Moves between objects:
j553 % j230
j553 § j7
j553 ^ j799
j553 + j868
j553 * j414
j553 @ j914
j926 % j250
j926 ^ j879
j926 + j821
j926 * j197
j926 @ j490
j640 % j436
j640 ^ j139
j640 + j95
j640 * j301
j640 @ j609
j250 % j554
j250 ^ j395
j250 + j843
j250 * j131
j250 @ j926
j142 % j414
j142 § j914
j142 ^ j784
j142 + j15
j142 @ j852
j131 % j564
j131 § j250
j131 ^ j681
j131 + j638
j131 * j125
j131 @ j197
j574 % j73
j574 § j340
j574 ^ j767
j574 + j917
j574 @ j624
j917 % j174
j917 § j799
j917 ^ j414
j917 + j574
j917 @ j784
j554 % j490
j554 ^ j255
j554 + j288
j554 * j564
j554 @ j250
j125 % j868
j125 § j131
j125 ^ j113
j125 + j914
j125 * j15
j125 @ j61
j255 % j95
j255 ^ j554
j255 + j609
j255 * j87
j255 @ j395
j564 % j538
j564 § j554
j564 ^ j87
j564 + j7
j564 * j868
j564 @ j131
j624 % j574
j624 § j113
j624 ^ j15
j624 + j784
j624 @ j337
j821 % j843
j821 ^ j436
j821 + j926
j821 * j731
j821 @ j139
j436 % j771
j436 ^ j821
j436 + j879
j436 * j426
j436 @ j640
j868 % j68
j868 § j564
j868 ^ j340
j868 + j553
j868 * j767
j868 @ j125
j852 % j142
j852 § j862
j852 ^ j172
j852 + j387
j852 @ j117
j301 % j426
j301 § j640
j301 ^ j293
j301 + j912
j301 * j756
j301 @ j497
j387 % j15
j387 § j61
j387 ^ j337
j387 + j852
j387 @ j508
j912 % j797
j912 § j95
j912 ^ j538
j912 + j301
j912 * j658
j912 @ j87
j756 % j825
j756 § j301
j756 ^ j230
j756 + j658
j756 * j174
j756 @ j799
j113 % j340
j113 § j681
j113 ^ j125
j113 + j418
j113 * j624
j113 @ j309
j497 % j301
j497 § j609
j497 ^ j7
j497 + j87
j497 * j799
j497 @ j968
j61 % j125
j61 § j197
j61 ^ j309
j61 + j862
j61 * j387
j61 @ j68
j825 % j418
j825 § j426
j825 ^ j862
j825 + j309
j825 * j172
j825 @ j756
j68 % j61
j68 § j538
j68 ^ j658
j68 + j230
j68 * j508
j68 @ j868
j87 % j912
j87 § j255
j87 ^ j564
j87 + j497
j87 * j340
j87 @ j681
j288 % j139
j288 ^ j609
j288 + j554
j288 * j7
j288 @ j843
j914 % j553
j914 § j638
j914 ^ j418
j914 + j125
j914 * j142
j914 @ j862
j426 % j968
j426 § j436
j426 ^ j731
j426 + j797
j426 * j825
j426 @ j301
j843 % j288
j843 ^ j771
j843 + j250
j843 * j638
j843 @ j821
j15 % j767
j15 § j125
j15 ^ j624
j15 + j142
j15 @ j387
j784 % j917
j784 § j418
j784 ^ j142
j784 + j624
j784 @ j172
j172 % j784
j172 § j825
j172 ^ j852
j172 + j337
j172 @ j174
j418 % j799
j418 § j968
j418 ^ j914
j418 + j113
j418 * j784
j418 @ j825
j117 % j852
j117 § j230
j117 ^ j174
j117 + j508
j117 @ j414
j968 % j497
j968 § j771
j968 ^ j638
j968 + j681
j968 * j418
j968 @ j426
j230 % j862
j230 § j293
j230 ^ j756
j230 + j68
j230 * j117
j230 @ j553
j337 % j624
j337 § j309
j337 ^ j387
j337 + j172
j337 @ j73
j797 % j681
j797 § j879
j797 ^ j197
j797 + j426
j797 * j309
j797 @ j912
j879 % j395
j879 ^ j926
j879 + j436
j879 * j797
j879 @ j95
j538 % j197
j538 § j490
j538 ^ j912
j538 + j293
j538 * j68
j538 @ j564
j862 % j914
j862 § j731
j862 ^ j825
j862 + j61
j862 * j852
j862 @ j230
j95 % j879
j95 ^ j490
j95 + j640
j95 * j912
j95 @ j255
j197 % j131
j197 § j926
j197 ^ j797
j197 + j731
j197 * j61
j197 @ j538
j139 % j821
j139 ^ j640
j139 + j490
j139 * j293
j139 @ j288
j771 % j609
j771 ^ j843
j771 + j395
j771 * j968
j771 @ j436
j609 % j640
j609 ^ j288
j609 + j255
j609 * j497
j609 @ j771
j508 % j387
j508 § j68
j508 ^ j73
j508 + j117
j508 @ j767
j293 % j731
j293 § j139
j293 ^ j301
j293 + j538
j293 * j230
j293 @ j7
j73 % j337
j73 § j658
j73 ^ j508
j73 + j174
j73 @ j574
j767 % j508
j767 § j868
j767 ^ j574
j767 + j414
j767 @ j15
j490 % j926
j490 ^ j95
j490 + j139
j490 * j538
j490 @ j554
j340 % j658
j340 § j87
j340 ^ j868
j340 + j799
j340 * j574
j340 @ j113
j658 % j309
j658 § j912
j658 ^ j68
j658 + j756
j658 * j73
j658 @ j340
j638 % j7
j638 § j843
j638 ^ j968
j638 + j131
j638 * j914
j638 @ j731
j799 % j756
j799 § j497
j799 ^ j553
j799 + j340
j799 * j917
j799 @ j418
j309 % j113
j309 § j797
j309 ^ j61
j309 + j825
j309 * j337
j309 @ j658
j174 % j172
j174 § j756
j174 ^ j117
j174 + j73
j174 @ j917
j7 % j293
j7 § j288
j7 ^ j497
j7 + j564
j7 * j553
j7 @ j638
j414 % j117
j414 § j553
j414 ^ j917
j414 + j767
j414 @ j142
j395 % j255
j395 ^ j250
j395 + j771
j395 * j681
j395 @ j879
j681 % j87
j681 § j395
j681 ^ j131
j681 + j968
j681 * j113
j681 @ j797
j731 % j638
j731 § j821
j731 ^ j426
j731 + j197
j731 * j862
j731 @ j293

The rows follow the links: the fewer symbols apart two objects are, the more alike their rows tend to be.

Rows of some objects; one shown again gets a slightly different row:
j731	[-3,-9,-58,16,-5,3,-21,-25,30,22,-16,28,-11,4,41,15,1,-29,-31,-18,-44,-63,-67,65,-128,-97,41,-26,3,-17,-61,55,-38,-38,-29,-107,-16,-47,24,-2,39,-41,-29]
j139	[0,-67,3,9,-40,-18,-45,30,-31,-59,65,24,-20,26,55,1,-29,-3,12,3,36,-53,-34,53,-93,-56,26,-84,-25,4,-69,61,-71,-12,-39,-30,88,-18,2,-1,-12,35,-3]
j426	[-59,-6,-11,29,-49,-42,-13,-40,46,-32,-68,3,-23,72,31,25,-55,40,1,-37,-30,-29,-25,56,-99,-19,66,2,-22,-58,40,15,-40,-30,-15,1,-105,3,12,-39,58,19,-77]
j337	[20,94,-18,37,21,-11,-11,-56,4,15,-51,-16,-18,-29,-59,58,-39,7,56,2,-69,7,15,-72,34,113,18,75,0,-7,33,-70,64,-6,12,16,-46,2,-53,-13,56,-31,-13]
j293	[24,-30,-40,-40,-51,13,-24,-19,-20,-22,55,27,-15,45,82,-35,-9,-8,-21,22,19,-47,-38,42,-70,-24,34,-109,20,-7,-78,92,-38,-17,-53,-49,67,-41,37,-16,-3,28,-25]
j914	[-12,-3,-16,-110,37,20,44,-27,43,67,30,-35,10,2,58,-54,24,-17,-67,-16,0,-30,21,28,57,-75,-14,-35,-25,3,-53,13,18,-21,23,-86,-5,-69,61,19,20,-5,-17]
j879	[-2,-14,6,123,-31,-17,-31,-10,0,-67,-97,26,-43,0,-55,78,-42,26,59,-33,26,27,-43,1,-74,-44,15,44,-25,-35,17,-46,-47,3,4,61,-39,32,-48,17,37,0,32]
j395	[-14,-53,47,75,-2,2,18,1,-2,-59,-78,-22,-21,-3,-19,34,-20,43,33,-26,71,49,5,-6,30,-73,-33,23,-71,-25,24,-71,-42,42,57,114,-7,28,-40,33,19,41,45]
j825	[-38,29,-34,-8,-29,-50,-18,-28,56,0,-42,-7,15,74,14,38,-43,24,-19,-7,-102,-26,-2,28,-60,53,73,28,2,-42,20,12,10,-60,-22,-33,-104,-15,18,-51,56,11,-97]
j73	[22,87,-11,-10,11,-12,-41,-29,-38,-8,21,-6,-19,16,-12,9,-32,8,44,42,0,-8,20,-74,86,161,-18,25,19,-12,49,-1,56,-11,-23,92,27,11,-42,-25,-19,45,5]
j508	[55,75,-28,-42,32,43,-4,-8,-41,10,73,3,-18,-54,7,-17,-3,-57,32,45,-3,-33,2,-77,61,96,-12,-14,50,47,-48,38,47,-13,-17,-20,105,-35,-30,23,-13,-6,36]
j821	[6,-47,-11,52,-8,-34,-19,3,17,-28,-9,14,-15,6,33,53,-8,-29,10,-15,-15,-54,-52,77,-137,-95,19,-42,-22,-6,-59,-7,-74,-12,-7,-94,27,-26,-4,14,31,-25,8]
j624	[7,66,33,-24,37,-11,4,-10,4,48,-34,-63,-5,-7,-42,19,5,18,14,-11,-14,25,61,-63,155,59,-38,63,-29,3,56,-91,52,17,27,81,-43,12,-32,7,28,12,9]
j414	[22,32,-11,-54,61,-28,-17,44,0,63,89,-45,76,-27,6,-30,15,-56,-22,29,-65,-11,27,15,13,54,-13,22,9,68,27,10,35,-4,-9,-105,39,-27,65,1,-63,-28,6]
j917	[-19,23,25,-25,25,-88,-19,47,31,51,35,-46,63,63,10,-8,-29,-19,-12,19,-60,24,50,1,38,124,-7,42,-5,29,103,-17,33,-2,-5,-8,-35,23,40,-28,-61,8,-45]
j784	[-47,30,13,-60,42,-56,-17,-22,41,60,-1,-92,21,73,21,19,-44,31,-25,-12,-37,-19,78,-6,95,51,10,21,-67,-16,54,-54,39,-21,19,-3,-43,-30,22,-16,21,54,-35]
j912	[-15,-15,1,33,-71,29,4,-31,-50,-76,-14,60,-71,28,-8,-24,-8,52,40,17,66,27,-22,-42,10,55,3,-35,38,-36,2,30,5,21,-33,127,-15,41,-41,-24,-15,71,-2]
j340	[-12,17,22,33,-3,5,11,19,-4,8,-25,15,28,-50,-62,-40,53,15,-18,27,-4,96,29,-57,52,90,-22,82,51,17,91,-18,42,31,18,92,-45,76,14,-14,-87,-19,11]
j868	[38,16,2,2,57,57,30,38,-35,49,27,44,25,-99,-45,-63,94,-43,-28,22,-16,47,6,-38,39,-4,-58,45,68,58,2,19,28,22,3,-23,35,11,24,14,-81,-66,50]
j113	[-13,21,14,-20,14,37,52,-40,17,35,-67,-21,-27,6,-34,-23,23,40,0,-12,22,61,38,-48,127,8,-27,47,-6,-45,34,-60,52,15,47,113,-65,-3,-36,-6,27,26,2]

Each walk starts at a row. The symbols on each line, taken left to right, move it on to the next object.
Answer with the object's row; about right is enough.
start [43,-20,-2,84,-8,31,-9,12,-26,-22,-36,36,-53,-75,-34,62,22,-10,32,-22,37,-19,-48,8,-94,-106,0,13,5,14,-80,-15,-57,9,11,-23,35,-22,-54,38,32,-45,69]
* % @
[45,7,-43,58,13,86,4,-26,11,-5,-40,59,-48,-95,-26,20,43,-31,20,-9,4,-13,-77,-43,-47,-93,11,4,38,5,-103,16,-15,0,2,-54,4,-14,-45,16,31,-70,44]
* ^
[6,48,-39,52,-17,26,12,-66,29,-9,-109,38,-59,-30,-46,46,8,16,2,-15,-42,28,-7,-55,-4,44,30,72,43,-44,14,-35,55,-10,-5,42,-84,17,-57,-29,63,-21,-13]
start [49,91,-29,2,69,31,-27,-29,-6,42,13,0,-14,-88,-60,52,27,-55,24,14,-71,-24,-15,-64,33,27,-10,46,27,49,-53,-22,53,-21,21,-85,31,-44,-42,20,27,-83,18]
@ § %
[37,70,-57,19,32,74,-2,-46,-13,33,-26,49,-31,-97,-28,-3,30,-59,-5,-4,-32,-34,-58,-45,-25,-35,-3,33,71,13,-98,16,28,0,6,-72,-2,-28,-47,24,42,-85,21]
+ % %
[17,-24,-3,-58,39,-19,18,49,-1,70,71,7,59,-14,14,-70,69,-56,-51,3,-37,-4,-4,36,-16,6,-9,-1,54,49,19,70,16,-20,-4,-109,3,-3,76,8,-67,-49,-23]
start [-13,78,-29,-13,8,-68,-37,-23,56,25,-43,-47,22,67,-7,66,-58,-9,4,-18,-102,-27,33,3,-15,94,34,43,-13,-16,39,-24,32,-46,-14,-48,-56,-12,-1,-43,39,17,-61]
% + %
[3,40,9,16,49,-19,-1,42,-14,24,7,-7,40,-27,-51,-12,17,0,22,28,-33,74,61,-66,76,114,-13,78,12,38,99,-40,50,18,7,63,-14,33,-12,-12,-60,-26,9]
^ + %
[17,47,-19,-69,15,-4,-51,-6,-29,47,87,-24,20,12,51,-26,-30,-30,13,40,-30,-71,7,-16,16,73,5,-45,-1,32,-41,57,32,-42,-47,-100,91,-62,6,-10,-3,30,-32]
start [-57,-18,24,-38,-15,-66,10,46,38,7,8,-5,54,75,8,-24,3,7,-41,21,-51,46,45,47,-19,76,25,40,40,15,89,14,23,1,-20,12,-68,45,76,-60,-79,-4,-62]
* %
[-13,59,-7,-62,-20,-69,-44,-30,-5,5,44,-51,-6,86,33,3,-64,17,13,23,-38,-49,21,-12,25,151,28,-14,-10,16,45,12,16,-41,-52,13,7,-11,6,-37,-11,76,-51]
% ^
[19,77,-46,-31,48,-17,-42,-21,33,59,29,-32,19,-2,14,37,-19,-61,-1,19,-106,-65,3,21,-16,22,25,16,0,15,-49,6,11,-47,-12,-135,16,-58,-1,-16,58,-35,-34]
start [-58,-13,1,-90,7,-34,39,-20,58,34,-27,-48,28,90,22,-34,-32,50,-58,-1,-19,13,42,33,67,10,1,1,-53,-34,57,-25,16,-18,26,45,-98,-11,39,-20,46,57,-70]
@ ^
[4,31,-51,-29,18,3,2,-22,44,49,9,-2,-5,0,31,5,6,-54,-39,-8,-85,-67,-39,13,-66,-45,38,-5,33,-14,-66,51,4,-46,-9,-138,-22,-48,16,-21,64,-42,-46]
+ § ^
[-2,29,-8,85,-48,35,12,-41,21,-59,-105,43,-59,-9,-39,55,-4,27,28,-5,-13,27,-51,-24,-51,7,18,60,42,-48,0,-15,-1,0,6,78,-84,43,-56,-30,40,-6,-6]
start [46,-26,5,45,-23,49,-5,7,-73,-66,32,49,-46,-57,-13,22,5,-12,61,11,89,-31,-40,-12,-54,-57,-16,-73,8,1,-75,34,-60,20,-17,29,103,4,-63,30,-19,19,72]
^
[-4,-36,30,69,-63,-2,-28,13,-53,-90,-31,28,-47,21,-20,50,-38,31,56,-7,92,15,-22,-18,-14,11,-1,-41,-10,-20,8,-2,-43,21,-25,118,42,59,-49,-11,-9,72,27]
+ % %
[-72,-70,56,16,-21,-51,3,25,29,-43,-36,-48,9,81,28,23,-49,46,-2,-47,48,-8,19,53,-24,-87,1,-25,-93,-35,27,-69,-60,15,25,54,-27,15,20,6,30,55,-15]
start [-22,-51,15,25,-79,-54,-27,10,3,-81,11,12,-7,98,48,40,-73,45,19,-9,58,-21,-13,46,-65,9,33,-51,-46,-23,27,36,-60,-5,-30,51,22,18,4,-14,0,73,-20]
^ * +
[41,-9,-41,-2,-32,88,2,-14,-61,-32,30,65,-51,-65,5,-50,39,-7,18,14,69,-3,-62,-44,1,-24,-15,-70,50,-6,-108,70,-13,4,-24,14,76,-10,-36,33,-13,18,38]
* ^
[1,52,-11,-16,-58,16,-10,-56,-33,-31,-29,40,-52,11,-8,-32,-35,45,44,20,27,9,-17,-68,34,132,-7,-9,48,-44,4,19,31,2,-35,115,4,45,-39,-25,-6,41,-9]
start [23,-75,30,31,28,40,36,13,-17,-12,-19,3,-30,-59,-6,7,23,-7,27,-23,80,16,-26,-7,3,-144,-42,-26,-28,6,-60,-39,-40,37,40,29,52,-5,-16,69,22,-13,74]
^ *
[-10,-33,15,15,-14,43,22,-28,11,-8,-67,16,-42,3,-31,-21,26,63,-9,-24,45,53,13,-20,82,-50,-29,7,-23,-59,25,-68,11,38,44,139,-80,39,-18,12,43,36,17]
% +
[-62,-64,29,3,-48,-50,4,43,47,-15,-8,17,54,86,3,-27,0,34,-37,-6,-23,56,36,55,-43,16,9,14,5,2,112,22,-32,-11,-23,29,-73,66,67,-57,-70,8,-77]
start [-24,-65,-12,-63,30,14,34,-25,40,33,21,-23,24,17,66,-49,31,-2,-63,-44,15,-39,-7,77,0,-156,-19,-48,-40,-22,-69,16,-17,-14,35,-69,-14,-56,58,33,25,-1,-2]
* +
[30,19,-7,-46,42,83,39,-26,-6,62,5,-4,-14,-87,-17,-51,66,-14,-22,-10,21,10,-20,-35,114,-77,-58,7,12,-15,-73,-14,42,17,50,5,5,-23,5,29,26,-33,58]
+ *
[2,19,14,-101,79,-26,-12,-15,20,93,49,-80,51,0,43,-30,4,-29,-31,-8,-56,-48,50,14,83,-13,-16,-8,-54,31,-30,-21,37,-16,18,-103,37,-70,36,22,37,1,-6]
start [-66,-67,4,-45,-41,-19,23,-21,61,2,-59,-34,-2,84,43,-8,-33,70,-38,-45,30,11,23,57,47,-57,15,-6,-46,-69,33,-10,-16,-6,17,59,-76,2,44,-33,40,44,-56]
% +
[-10,-35,37,57,-21,11,38,36,-21,-16,-37,58,18,-23,-75,-31,64,35,8,6,32,107,20,-41,6,27,-17,51,40,8,92,-14,16,44,16,127,-55,81,0,-6,-66,-19,14]
§ * §
[-4,-59,61,91,-16,-26,-1,58,-20,-43,-31,22,18,-13,-54,28,11,44,28,-5,57,67,8,2,-26,-6,-23,39,-8,28,79,-56,-45,58,15,87,1,67,-19,10,-69,-5,44]
